Here is a tiny trained network, its code and every weight. The questions are about switching its units off for an input and a class, where a switched-off unit gives its printed mean instead of its output.

import numpy as np


def w(rows, s, z=0):
    codes = np.array(rows[::2]) - 128.0
    scale = np.full(codes.shape[1], s)
    scale[-1] = z or s
    return codes * scale


def norm(h):
    return h / np.sqrt((h * h).mean(-1, keepdims=True) + 1e-5)


def f(y):
    return y / 2 * (1 + np.tanh(0.7978845608 * (y + 0.044715 * y**3)))


def log_softmax(a):
    a = a - a.max(-1, keepdims=True)
    return a - np.log(np.exp(a).sum(-1, keepdims=True))


def net(x, mask):
    res = np.array(x, float).reshape(1, 2) / 4 @ E
    u = 0
    for l in range(3):
        y = f(norm(res) @ A[l][:, :-1].T + A[l][:, -1])
        res = res + np.where(mask[u : u + 8], y, B[l][:, -1]) @ B[l][:, :-1]
        u += 8
    return log_softmax(norm(res)[-1] @ U[:, :-1].T + U[:, -1])


A, B = {}, {}
E = w([
[253,139,125,111,185,80],'x0',
[111,125,215,91,168,136],'x1',
],0.0049)
A[0] = w([
[134,207,156,119,201,69,89],'L0N1',
[132,128,195,158,94,118,190],'L0N2',
[230,181,2,192,74,147,250],'L0N3',
[123,104,29,105,120,171,71],'L0N4',
[207,183,63,100,223,61,162],'L0N5',
[46,91,70,205,64,188,165],'L0N6',
[57,154,143,44,115,164,86],'L0N7',
[126,122,79,101,91,169,55],'L0N8',
],0.0044,0.0013)
B[0] = w([
[197,142,117,142,70,153,137],'L0N1',
[177,172,85,73,89,92,142],'L0N2',
[73,72,144,241,193,60,241],'L0N3',
[125,67,247,151,244,119,149],'L0N4',
[190,253,100,235,125,96,202],'L0N5',
[238,173,104,60,73,149,253],'L0N6',
[168,117,135,60,93,169,164],'L0N7',
[156,89,115,198,89,113,135],'L0N8',
],0.0034,0.0045)
A[1] = w([
[52,14,79,172,90,114,202],'L1N1',
[198,190,140,136,91,112,210],'L1N2',
[54,143,124,200,183,112,158],'L1N3',
[6,200,42,101,113,72,59],'L1N4',
[135,93,46,215,63,156,40],'L1N5',
[224,209,168,157,167,106,204],'L1N6',
[78,187,62,129,83,183,7],'L1N7',
[36,97,253,65,91,193,122],'L1N8',
],0.0051,0.0018)
B[1] = w([
[113,112,141,49,139,135,201],'L1N1',
[84,65,144,100,147,125,184],'L1N2',
[169,220,148,88,101,115,154],'L1N3',
[148,132,177,134,217,128,145],'L1N4',
[149,51,138,120,186,142,191],'L1N5',
[42,107,157,99,119,147,221],'L1N6',
[157,172,205,162,198,73,159],'L1N7',
[254,174,48,151,82,45,253],'L1N8',
],0.0051,0.0044)
A[2] = w([
[149,155,81,239,148,144,101],'L2N1',
[228,119,148,60,44,169,78],'L2N2',
[163,195,116,234,120,51,105],'L2N3',
[80,16,101,128,144,118,89],'L2N4',
[98,223,119,136,115,179,250],'L2N5',
[159,135,119,170,172,68,126],'L2N6',
[119,228,101,253,154,92,20],'L2N7',
[83,194,204,36,168,184,54],'L2N8',
],0.0058,0.0021)
B[2] = w([
[37,176,233,111,195,127,170],'L2N1',
[76,214,76,144,108,91,229],'L2N2',
[20,148,87,178,128,216,255],'L2N3',
[255,122,155,193,126,110,176],'L2N4',
[161,149,86,130,160,36,149],'L2N5',
[42,119,79,75,20,141,191],'L2N6',
[87,49,196,187,177,156,203],'L2N7',
[183,157,226,55,145,136,143],'L2N8',
],0.0046,0.0043)
U = w([
[159,141,217,23,167,128,137],'0',
[29,112,129,181,166,151,158],'1',
[250,32,105,156,131,135,120],'2',
[151,190,49,108,74,102,194],'3',
[148,104,118,98,135,174,3],'4',
],0.014,0.0057)

Each question gives the input, the list of numbers given to net, and the class t.
The units are the neurons (one row each of A and B). Each row of codes is followed by its name. A weight is (code - 128) times the scale printed after its matrix; where a second scale follows, it is the last column's (A, B and U).
mask holds one flag per neuron, layer by layer. A switched-off neuron (its flag False) gives its mean, the last column of its row in B, instead of its output. The means were averaged over made-up inputs and are rounded, as every weight is.
A unit's drop is (log p(t) with every unit on - log p(t) with that unit switched off) / (log p(t) with every unit on - log p(t) with every unit switched off).
k most important neurons: the k neurons with the biggest drops, biggest first
top k neurons in layer l: the k neurons of layer l with the biggest drops, biggest first
drop when u is switched off: that unit's drop, to one decimal
input [-1,-7], class 2: top 2 neurons in layer 1 : [L1N5 L1N1]
input [-1,-2], class 2: most important neuron : [L0N6]
input [7,2], class 1: 2 most important neurons : [L0N5 L1N1]
input [3,1], class 1: 2 most important neurons : [L0N6 L1N1]
input [2,1], class 0: 3 most important neurons : [L1N8 L1N6 L0N3]
input [-1,-6], class 2: 3 most important neurons : [L1N1 L0N5 L1N5]
input [-4,-3], class 2: 2 most important neurons : [L1N5 L1N3]
input [-8,-6], class 2: 2 most important neurons : [L1N5 L1N8]
input [-2,-2], class 2: 2 most important neurons : [L0N6 L1N8]
input [-1,-5], class 2: top 2 neurons in layer 1 : [L1N1 L1N8]
input [-7,3], class 3: drop when L1N8 is switched off : 0.3
input [1,8], class 3: drop when L1N8 is switched off : 0.7
